Q: [156 145 100 153 128 156]
A: 153
Q: [120 124 104 114 156]
A: 104
Q: [149 128 120 121]
A: 128
Q: [144 136 150 119 143 104]
A: 119
Q: [137 123 126 128 155]
A: 126
Q: [106 119 154 157 103]
A: 154
Q: [132 107 134 104 137]
A: 134
Q: [104 151  99 138 103 142 102]
A: 103
---
125  139  115  122
128  150  120  123
Answer: 122

135  113  154  130  118  115 Answer: 113

131  138  154  130  114  138  136 Answer: 154

127  135  125  156  153  132  140
134  110  104  150  152  126  134
123  142  137  124  105  126  132
Answer: 137

116  117  130  118  116  101
119  126  104  124  124  116
Answer: 126

 98  116  147  104  107 Answer: 98

131  136  102  130  121  115  120 Answer: 102

138  147  138  105  103 Answer: 138

141  132  133  119  122  119  129
151  127  136  102  124  101  122
146  131  134  113  122  114  127
Answer: 134
---
[144 127 117 127 154 123] | 154, 117

[125 132 132 130 139 100] | 139, 100

[[141 142 147 105 141 145]
 [129 157 150 142 142 128]] | 157, 105

[102 108 115 111 133 152 137] | 152, 102

[[140 131 128 139 137 137 123]
 [105 138 106 105 105 101 110]] | 140, 101

[139 151 142 143 137] | 151, 137

[[126 114 150 141 128 140]
 [119 127 139 148 143 120]] | 150, 114

[[128 132 143 109]
 [128 111 119 131]
 [128 129 133 105]] | 143, 105

[[127 144  99 139]
 [128 127 127 130]] | 144, 99

[123 134 117 140 122 155] | 155, 117
---
[137  99 151 135 106 128 129] -> 137, 129

[158 126 145 102] -> 158, 102

[155 140 112 115 120 135] -> 155, 135

[135 142 140 131 126 149 108] -> 135, 108

[127 124 101 132 147 145 119] -> 127, 119

[[134 105 130 111 118 124 121]
 [124 144 151 127 133 132 151]
 [122 150 114 132 112 144 114]] -> 134, 114

[[125 121 127 120 124]
 [119 122 123 113 106]
 [129 151 103 143 133]] -> 125, 133
---
[[130, 122, 133, 105], [133, 127, 130, 119]] value 130
[[113, 151, 129, 123, 145], [106, 107, 137, 125, 123]] value 137
[[125, 117, 112, 126, 107, 119], [126, 124, 124, 126, 124, 126]] value 124
[[136, 149, 135, 109, 125, 142, 122], [139, 120, 121, 120, 125, 119, 124]] value 121
[[138, 116, 107, 125, 114, 130, 138], [118, 133, 120, 137, 117, 112, 132]] value 120
[[102, 121, 123, 119, 146], [116, 105, 122, 105, 123]] value 122
---
[[148 121 111 129  98]
 [139 116 118 144 120]
 [103 128 123 115 129]] yields 115

[[130 114 123 102 135]
 [132 107 112 151 126]
 [138 143 132 100 121]] yields 100

[[117 142 122 125 123]
 [121 125 123 126 135]
 [140 113 107 120 108]] yields 120

[[130 109 138 136 115]
 [123 106 148 144 119]
 [120 118 140 136 122]] yields 136

[[100 126 130 139 109]
 [124 124 119 124 118]
 [130 120 101 115 117]] yields 115

[[147 145 152 151 154]
 [152 148 145 151 146]
 [149 146 146 145 146]] yields 145

[[124 129 142 140 123]
 [124 132 143 154 120]
 [124 131 143 155 119]] yields 155
---
[[124 127 127 127]
 [105 121 125 130]]	124, 130

[121 155 103 155]	121, 155

[[130 145 127 126 103]
 [130 144 135 122 108]
 [134 128 139 122 125]]	130, 125

[143 130 107 126 125 124 145]	143, 145

[126 106  98 146 122 145]	126, 145

[133 137 130 104 127 100 154]	133, 154

[109 122 133 123 103 144]	109, 144
---
121,100,112,144,144
106,110,132,146,129
: 121, 129

121,103,123,112,107,110,148: 121, 148

105,119,139,127,133,147,150: 105, 150

141,118,129,135,121,135
117,136,116,123,143,115
136,119,128,123,102,127
: 141, 127

133,157,124,134,131,102: 133, 102

132,120,116,119
133,116,149,155
132,120,139,148
: 132, 148

128,128,104,133,123
128,128,118,126,122
: 128, 122

106,122,110,124,143,123
146,130,118,127,124,118
: 106, 118

115,121,117,126,130,132,129
131,124,128,124,116,127,129
128,118,105,127,133,140,121
: 115, 121
---
[[151 137 104 135 124]
 [140 122 117 143 132]
 [125 123 126 129 122]]: 132

[[108 108 127 119 131 132]
 [144  99 127 124 131 122]]: 122

[[133 134 132 125 147 114]
 [102 125 126 106 141 134]
 [125 141 107 108 131 122]]: 134

[[113 133 127 134 129 152 128]
 [131 130 124 128 121 151 137]]: 137

[[130 135 136 135]
 [120 135 128 108]
 [131 105 125 138]]: 108

[[133 147 132 121 145]
 [145 135 115 114 106]
 [137 143 126 124 111]]: 106
---
[[135 154 123 121]
 [129 145 101 142]
 [133 147 137 118]] 154

[[125 117 135 138 128 146]
 [127 141 117 119 132 104]
 [131 129 126 108 107 124]] 138

[[133 138 124 132 135 141 125]
 [114 113 127 125 130 123 127]
 [121 109 134 121 110 103 134]] 135

[[139 136 143 136]
 [136 142 139 154]
 [138 140 145 134]] 136

[[134 124 144 123 135]
 [149 127 123 121 120]
 [154 128 121 121 117]] 144

[[126 129 128 130 126 129]
 [136 132 119 126 126 105]
 [126 128 127 131 124 128]] 130

[[137 130 134 133 107 142 153]
 [127 122 119 110 107 122 118]
 [113 121 121 105 108 148 107]] 107
---
127  123  137  110  109
 98  130  127  144  121
104  129  153  120  117
--> 120

137  130  119  114  133  121
156  133  143  101  106  145
151  137  136  132  126  125
--> 126

136  131  128  141
158  144  105  119
128  147  137  128
--> 137

102  155  141  136  116  103  118
140  125  133  114  122  125  102
102  116  149  133  158  128  142
--> 128

132  127  133  149  133  128
151  128  128  131  148  135
135  131  148  135  129  126
--> 129

141   99  134  142  148
125  133  120  130  108
138  125  129  140  145
--> 140

106  132  107  134  142  136  103
138  118  125  127  116  141  142
117  109  152  143   98  122  113
--> 122

137  123  113  100  122  117
154  119  138  130  124  110
130  133  113  125  134  139
--> 134

142  128  103  124  124  124
128  117  143  128  127  123
133  133  106  126  127  129
--> 127
---
[151 130 139 136 137 142] result: 130
[134 155 148 142] result: 155
[147 102 114 145 138] result: 102
[124 125 120 101 111 111 155] result: 125
[137 110 140 116 157 118] result: 110
[154 136 128 134] result: 136
[129 110 108 114 155] result: 110
[138 119 124 105] result: 119
---
[116 124 136 106 114] gives 136, 106
[154 136 121 115 107 128 130] gives 154, 107
[151 149 117 131 134] gives 151, 117
[127 115 133 104] gives 133, 104
[128 134 101 149] gives 149, 101
[104 154 142 133 129] gives 154, 104
---
[[127, 131, 139, 130],
 [127, 109, 118, 149],
 [138, 106, 136, 128]] out 136

[[107, 101, 121, 116, 136, 125],
 [108, 102, 123, 119, 124, 121],
 [103, 107, 113, 126, 131, 123]] out 113

[[122, 137, 144, 151, 156, 113, 142],
 [116, 125, 107, 108, 108, 117, 127],
 [114, 134, 139, 114, 153, 125, 131]] out 139

[[131, 135, 102, 151, 121, 108],
 [138, 131, 137, 130, 124, 128],
 [133, 124, 144, 118, 128, 133]] out 144

[[122, 126, 129, 121, 128],
 [129, 135, 126, 130, 134],
 [128, 129, 118, 107, 123]] out 118

[[129, 127, 137, 137, 116],
 [123, 124, 122, 103, 148],
 [98, 136, 144, 114, 138]] out 144

[[145, 104, 117, 117, 127, 121],
 [101, 155, 142, 142, 125, 120],
 [114, 132, 108, 108, 135, 119]] out 108

[[143, 129, 114, 112, 106],
 [113, 127, 126, 129, 136],
 [137, 128, 122, 133, 117]] out 122

[[116, 151, 107, 149, 150, 135, 113],
 [144, 146, 109, 116, 157, 99, 112],
 [125, 107, 147, 143, 109, 133, 139]] out 147

[[128, 128, 123, 123],
 [138, 142, 124, 124],
 [109, 100, 136, 136]] out 136
---
Input: [133, 132, 150, 129]
Output: 133, 129
Input: [148, 114, 142, 105, 143]
Output: 148, 143
Input: [116, 143, 143, 154, 148]
Output: 116, 148
Input: [151, 125, 126, 149, 137, 136]
Output: 151, 136
Input: [117, 146, 139, 103]
Output: 117, 103
Input: [135, 132, 109, 156, 117]
Output: 135, 117
---
[119 133 155 148] ans = 155

[[139 154 136 149 144]
 [126 150 139 145 149]] ans = 145

[145 119 133 136 122 107 147] ans = 107

[[119 125 123 114]
 [152 135 106 120]] ans = 106

[[138 130 156 129]
 [131 129 126 125]
 [125 118 144 127]] ans = 144

[153 150 130 139] ans = 130

[[120 127 140 123 129]
 [153 119 126 122 125]
 [103 141 129 136 130]] ans = 136

[[110 138 105 153]
 [117 140 111 146]] ans = 111

[[129 130 128 130 132]
 [123 110 127 114  99]
 [126 122 128 123 119]] ans = 123

[143 154 124 130 121] ans = 130
---
[133 146 103 126] ==> 146
[107 104 124 145 128 126] ==> 104
[131 153 157 110 111] ==> 153
[113 108 121 106 150] ==> 108
[152 124 130 116] ==> 124
[101 128 126 136 135 127] ==> 128
[110 156 122 147 112 133 102] ==> 156
[103 129 128 129 131] ==> 129
---
array([[134, 110, 140, 126],
       [117, 126, 155,  99]]) ⇒ 126

array([[129, 127, 121, 150, 138, 144],
       [131, 119, 119, 149, 132, 147],
       [125, 107, 130, 128, 113, 133]]) ⇒ 128

array([105, 143, 112, 110, 114, 110]) ⇒ 110

array([142, 154, 104, 125, 152, 120, 113]) ⇒ 152

array([139, 129, 140, 105, 149]) ⇒ 140

array([[141, 127, 150, 129],
       [136, 126, 140, 138],
       [122, 133, 120, 131]]) ⇒ 133
